Here is a tiny trained network, its code and every weight. The questions are about switching its units off for an input and a target symbol, where a switched-off unit gives its printed mean instead of its output.

import numpy as np


def w(rows, s, z=0):
    codes = np.array(rows[::2]) - 128.0
    scale = np.full(codes.shape[1], s)
    scale[-1] = z or s
    return codes * scale


def norm(h):
    return h / np.sqrt((h * h).mean(-1, keepdims=True) + 1e-5)


def f(y):
    return y / 2 * (1 + np.tanh(0.7978845608 * (y + 0.044715 * y**3)))


def softmax(a):
    e = np.exp(a - a.max(-1, keepdims=True))
    return e / e.sum(-1, keepdims=True)


def log_softmax(a):
    a = a - a.max(-1, keepdims=True)
    return a - np.log(np.exp(a).sum(-1, keepdims=True))


def net(x, mask):
    ids = ['ΔΘΛΞΠΦαβγεημσψ'.index(c) for c in x.split()]
    T = len(ids)
    res = E[ids] + P[:T]
    u = 0
    for l in range(2):
        r = norm(res)
        for j in range(3):
            rows = slice(2 * j, 2 * j + 2)
            q, k, v = (r @ M[l][rows].T for M in (Q, K, V))
            z = softmax(np.where(np.tri(T) > 0, q @ k.T / 2**0.5, -1e9)) @ v
            o = O[l][rows]
            res = res + np.where(mask[u + j], z, o[:, -1]) @ o[:, :-1]
        u += 3
        y = f(norm(res) @ A[l][:, :-1].T + A[l][:, -1])
        res = res + np.where(mask[u : u + 4], y, B[l][:, -1]) @ B[l][:, :-1]
        u += 4
    return log_softmax(norm(res)[-1] @ U[:, :-1].T + U[:, -1])


Q, K, V, O, A, B = {}, {}, {}, {}, {}, {}
E = w([
[145,144,83,149],'Δ',
[153,147,73,145],'Θ',
[119,119,123,123],'Λ',
[127,119,129,121],'Ξ',
[166,166,83,124],'Π',
[189,131,167,92],'Φ',
[146,142,86,149],'α',
[114,137,102,160],'β',
[134,102,98,149],'γ',
[127,88,171,145],'ε',
[95,132,253,170],'η',
[165,182,189,123],'μ',
[101,91,127,141],'σ',
[23,76,141,199],'ψ',
],0.026)
P = w([
[3,33,57,28],'0',
[244,63,104,225],'1',
[238,69,99,235],'2',
[239,69,98,233],'3',
[244,49,82,218],'4',
[245,53,76,214],'5',
[241,42,89,204],'6',
],0.0051)
Q[0] = w([
[42,148,111,116],'L0H1',
[54,173,110,69],'L0H1',
[122,93,89,107],'L0H2',
[255,140,113,139],'L0H2',
[144,197,73,146],'L0H3',
[185,183,192,100],'L0H3',
],0.044)
K[0] = w([
[129,80,140,254],'L0H1',
[229,121,129,189],'L0H1',
[126,76,99,121],'L0H2',
[52,167,94,1],'L0H2',
[125,178,80,128],'L0H3',
[124,210,214,85],'L0H3',
],0.038)
V[0] = w([
[87,179,227,140],'L0H1',
[105,161,130,3],'L0H1',
[155,61,116,95],'L0H2',
[45,197,100,76],'L0H2',
[155,206,145,103],'L0H3',
[135,108,223,109],'L0H3',
],0.032)
O[0] = w([
[192,27,64,84,117],'L0H1',
[163,164,21,236,137],'L0H1',
[186,47,83,140,199],'L0H2',
[209,214,198,76,87],'L0H2',
[82,118,161,23,3],'L0H3',
[175,68,250,149,145],'L0H3',
],0.018)
A[0] = w([
[185,115,170,137,202],'L0N1',
[99,88,156,86,8],'L0N2',
[106,153,46,117,88],'L0N3',
[253,218,144,82,120],'L0N4',
],0.03,0.0018)
B[0] = w([
[81,72,201,105,254],'L0N1',
[127,152,76,197,159],'L0N2',
[104,168,254,143,248],'L0N3',
[218,238,14,24,253],'L0N4',
],0.024,0.0096)
Q[1] = w([
[2,129,131,212],'L1H1',
[156,253,207,245],'L1H1',
[108,59,150,8],'L1H2',
[162,41,123,134],'L1H2',
[18,211,212,100],'L1H3',
[189,212,192,222],'L1H3',
],0.023)
K[1] = w([
[150,105,177,251],'L1H1',
[102,207,139,160],'L1H1',
[136,56,176,119],'L1H2',
[207,89,91,100],'L1H2',
[95,170,93,202],'L1H3',
[136,237,110,149],'L1H3',
],0.031)
V[1] = w([
[250,171,161,137],'L1H1',
[92,2,66,136],'L1H1',
[227,156,198,123],'L1H2',
[180,168,64,130],'L1H2',
[156,140,112,47],'L1H3',
[96,115,24,136],'L1H3',
],0.021)
O[1] = w([
[127,15,196,192,254],'L1H1',
[9,164,16,73,89],'L1H1',
[219,85,69,53,221],'L1H2',
[145,206,46,166,193],'L1H2',
[161,211,175,70,112],'L1H3',
[91,207,117,175,72],'L1H3',
],0.013,0.0074)
A[1] = w([
[65,134,178,37,208],'L1N1',
[153,94,12,100,105],'L1N2',
[108,222,118,87,169],'L1N3',
[94,187,2,72,252],'L1N4',
],0.028,0.0045)
B[1] = w([
[97,147,142,63,171],'L1N1',
[209,65,86,29,246],'L1N2',
[105,44,197,107,192],'L1N3',
[5,181,54,78,236],'L1N4',
],0.028,0.011)
U = w([
[94,185,154,111,126],'Δ',
[94,188,160,107,113],'Θ',
[193,184,61,132,144],'Λ',
[221,132,52,74,76],'Ξ',
[108,194,147,41,144],'Π',
[161,73,137,47,49],'Φ',
[95,192,163,116,170],'α',
[127,216,122,132,165],'β',
[157,182,80,151,201],'γ',
[226,43,164,176,199],'ε',
[55,94,211,178,65],'η',
[149,99,174,6,110],'μ',
[144,97,24,212,3],'σ',
[39,36,126,109,152],'ψ',
],0.018,0.0051)

Each question gives the input, a string of symbols that net reads in full, and the target symbol t.
The units are the heads (2 rows each of Q, K, V and O) and the neurons (one row each of A and B). Each row of codes is followed by its name. A weight is (code - 128) times the scale printed after its matrix; where a second scale follows, it is the last column's (O, A, B and U).
mask holds one flag per unit, layer by layer, with each layer's heads first. A switched-off unit (its flag False) gives its mean, the last column of its rows in O or B, instead of its output. The means were averaged over made-up inputs and are rounded, as every weight is.
A unit's drop is (log p(t) with every unit on - log p(t) with that unit switched off) / (log p(t) with every unit on - log p(t) with every unit switched off).
The circuit of an input: a set's keep is (log p(t) with only the set's units on - log p(t) with every unit switched off) / (log p(t) with every unit on - log p(t) with every unit switched off). Starting from the 12 units with the biggest drops (on a tie, the unit counted first), units are removed one at a time, each time the one whose removal leaves the highest keep (on an exact tie, the one counted first), for as long as the keep stays at least 0.8.
units of the circuit, in order: the units of the circuit, biggest drop first
top k neurons: the k neurons with the biggest drops, biggest first
top k neurons in layer l: the k neurons of layer l with the biggest drops, biggest first
drop when u is switched off: that unit's drop, to one decimal
input ψ Δ Π ε ε ψ Δ, target μ: top neuron in layer 1 => [L1N3]
input σ σ Π σ, target σ: top 3 neurons => [L0N4, L0N1, L1N3]
input ψ ε ε ψ γ, target μ: top 3 neurons => [L0N4, L1N3, L0N3]
input ε γ γ, target ψ: top 2 neurons in layer 0 => [L0N4, L0N3]
input ε η ε Δ σ σ, target ψ: top 3 neurons => [L0N4, L0N3, L1N4]
input μ σ β ψ Π, target Π: top 2 neurons => [L1N4, L0N3]
input σ σ ε Θ, target ε: top 3 neurons in layer 1 => [L1N4, L1N3, L1N1]
input ε ψ Π ε γ ε, target ψ: top 3 neurons => [L0N4, L0N1, L0N3]
input ψ ε α μ Π Π ε, target μ: top 3 neurons => [L0N1, L1N1, L0N4]
input ε ε Λ, target ψ: top 2 neurons => [L0N4, L1N4]
input Λ Π Δ Φ ε Ξ, target Λ: units of the circuit, in order => [L0H2, L0H1]
input σ Φ η Δ ε μ, target μ: top 3 neurons => [L0N4, L0N1, L1N1]
input σ α ε γ σ Δ, target ε: top 2 neurons in layer 0 => [L0N3, L0N2]
input γ ε ε Ξ η ε ε, target η: units of the circuit, in order => [L0H1]
input ε Ξ γ ε ε Φ γ, target ψ: top 2 neurons in layer 0 => [L0N4, L0N3]
input ε Φ ε ε ε γ σ, target ψ: top 3 neurons in layer 0 => [L0N4, L0N3, L0N2]
input ψ α ε ψ σ ε Θ, target μ: top 2 neurons in layer 0 => [L0N3, L0N4]
input γ Π η σ μ μ, target η: top 2 neurons in layer 0 => [L0N4, L0N2]
input ε Ξ η, target ψ: top 2 neurons in layer 0 => [L0N3, L0N1]
input Π ε σ σ β, target β: units of the circuit, in order => [L0H1]
input ε β ε Π, target ψ: drop when L0H2 is switched off => 0.5
input ε ε σ σ η β, target ψ: drop when L0H2 is switched off => 1.5
input μ ε ε ε ε μ σ, target σ: drop when L1H3 is switched off => -0.1
